Below is a small trained network, with its code and all its weights. Each question gives an input and a class and asks what happens when units are switched off, that is, made to give their printed mean instead of their output.

import numpy as np


def w(rows, s, z=0):
    codes = np.array(rows[::2]) - 128.0
    scale = np.full(codes.shape[1], s)
    scale[-1] = z or s
    return codes * scale


def norm(h):
    return h / np.sqrt((h * h).mean(-1, keepdims=True) + 1e-5)


def f(y):
    return y / 2 * (1 + np.tanh(0.7978845608 * (y + 0.044715 * y**3)))


def log_softmax(a):
    a = a - a.max(-1, keepdims=True)
    return a - np.log(np.exp(a).sum(-1, keepdims=True))


def net(x, mask):
    res = np.array(x, float).reshape(1, 7) / 4 @ E
    u = 0
    for l in range(2):
        y = f(norm(res) @ A[l][:, :-1].T + A[l][:, -1])
        res = res + np.where(mask[u : u + 8], y, B[l][:, -1]) @ B[l][:, :-1]
        u += 8
    return log_softmax(norm(res)[-1] @ U[:, :-1].T + U[:, -1])


A, B = {}, {}
E = w([
[208,164,184,161,170,106,106,38],'x0',
[91,73,120,81,179,145,104,124],'x1',
[85,178,194,29,153,151,182,63],'x2',
[74,118,108,200,86,169,163,66],'x3',
[148,126,181,157,175,113,254,133],'x4',
[128,21,142,168,59,178,132,143],'x5',
[151,61,82,130,209,188,172,95],'x6',
],0.0044)
A[0] = w([
[129,95,116,120,102,118,65,145,220],'0.n0',
[150,156,210,140,166,141,253,55,104],'0.n1',
[167,60,115,102,183,108,104,177,25],'0.n2',
[99,123,100,134,183,112,178,117,81],'0.n3',
[108,193,113,84,131,95,118,173,7],'0.n4',
[13,101,193,61,143,154,171,130,183],'0.n5',
[120,56,52,214,131,166,171,112,113],'0.n6',
[181,95,187,152,84,141,124,170,66],'0.n7',
],0.0078,0.0015)
B[0] = w([
[178,103,210,185,193,183,142,109,186],'0.n0',
[217,154,49,37,122,164,66,23,254],'0.n1',
[186,205,118,98,160,155,54,60,174],'0.n2',
[166,156,156,143,55,161,74,182,155],'0.n3',
[43,73,100,172,201,36,161,115,157],'0.n4',
[186,80,195,130,16,204,71,155,228],'0.n5',
[1,129,172,150,141,75,236,227,238],'0.n6',
[92,85,201,127,163,197,200,134,167],'0.n7',
],0.0055,0.0051)
A[1] = w([
[155,78,132,57,77,167,81,94,251],'1.n0',
[110,190,169,160,86,161,92,57,144],'1.n1',
[71,107,155,151,105,151,154,209,154],'1.n2',
[122,175,129,81,63,172,206,82,109],'1.n3',
[83,187,165,151,102,135,80,38,184],'1.n4',
[255,145,131,181,106,112,100,55,71],'1.n5',
[225,87,128,78,166,164,70,135,177],'1.n6',
[110,162,77,146,116,158,126,158,46],'1.n7',
],0.0071,0.0022)
B[1] = w([
[253,165,154,88,80,132,102,96,253],'1.n0',
[150,184,110,77,177,189,153,125,184],'1.n1',
[65,125,241,32,115,149,57,167,237],'1.n2',
[155,206,40,162,122,184,63,109,184],'1.n3',
[155,130,49,60,124,94,180,61,190],'1.n4',
[153,54,149,102,12,204,61,130,209],'1.n5',
[185,239,75,145,37,174,76,87,241],'1.n6',
[129,50,188,192,146,92,141,164,121],'1.n7',
],0.0053,0.0054)
U = w([
[215,140,94,83,68,189,80,104,235],'0',
[34,28,204,152,106,150,137,255,111],'1',
[84,148,55,159,200,53,158,132,4],'2',
],0.0099,0.0023)

Each question gives the input, the list of numbers given to net, and the class t.
The units are the neurons (one row each of A and B). Each row of codes is followed by its name. A weight is (code - 128) times the scale printed after its matrix; where a second scale follows, it is the last column's (A, B and U).
mask holds one flag per neuron, layer by layer. A switched-off neuron (its flag False) gives its mean, the last column of its row in B, instead of its output. The means were averaged over made-up inputs and are rounded, as every weight is.
A unit's drop is (log p(t) with every unit on - log p(t) with that unit switched off) / (log p(t) with every unit on - log p(t) with every unit switched off).
The circuit of an input: a set's keep is (log p(t) with only the set's units on - log p(t) with every unit switched off) / (log p(t) with every unit on - log p(t) with every unit switched off). Starting from the 12 units with the biggest drops (on a tie, the unit counted first), units are removed one at a time, each time the one whose removal leaves the highest keep (on an exact tie, the one counted first), for as long as the keep stays at least 0.8.
units of the circuit, in order: the units of the circuit, biggest drop first
most important unit: the unit with the biggest drop
k most important neurons: the k neurons with the biggest drops, biggest first
top k neurons in layer l: the k neurons of layer l with the biggest drops, biggest first
drop of u: that unit's drop, to one decimal
input [-3,-7,-5,0,-5,-4,-4], class 1: units of the circuit, in order	0.n1, 1.n6, 1.n0
input [4,2,-3,-8,1,-4,-8], class 2: 2 most important neurons	0.n4, 0.n1
input [4,2,-8,-3,5,0,3], class 1: 3 most important neurons	0.n6, 0.n1, 1.n0
input [-1,7,-7,-8,7,8,7], class 1: units of the circuit, in order	0.n6
input [-1,-3,2,-4,-3,8,-7], class 1: units of the circuit, in order	0.n1, 1.n6
input [-4,-3,-8,-5,8,-5,1], class 2: top 2 neurons in layer 1	1.n5, 1.n2
input [-7,-8,2,-1,0,-7,5], class 2: 2 most important neurons	0.n4, 0.n6
input [2,3,-8,-5,4,-5,-7], class 2: top 2 neurons in layer 1	1.n2, 1.n0
input [-6,1,-3,-7,5,5,-3], class 1: 2 most important neurons	0.n1, 0.n7
input [-6,5,-2,7,7,-7,-2], class 1: 2 most important neurons	0.n2, 0.n6
input [4,-4,-8,-5,1,-8,-6], class 2: 4 most important neurons	0.n1, 0.n4, 0.n5, 1.n0
input [-2,-8,-5,6,4,-4,-2], class 1: drop of 1.n6	0.1
input [4,1,-4,-5,-5,-7,-6], class 2: drop of 0.n4	0.7
input [-3,0,-3,0,0,-4,-6], class 2: most important unit	0.n5
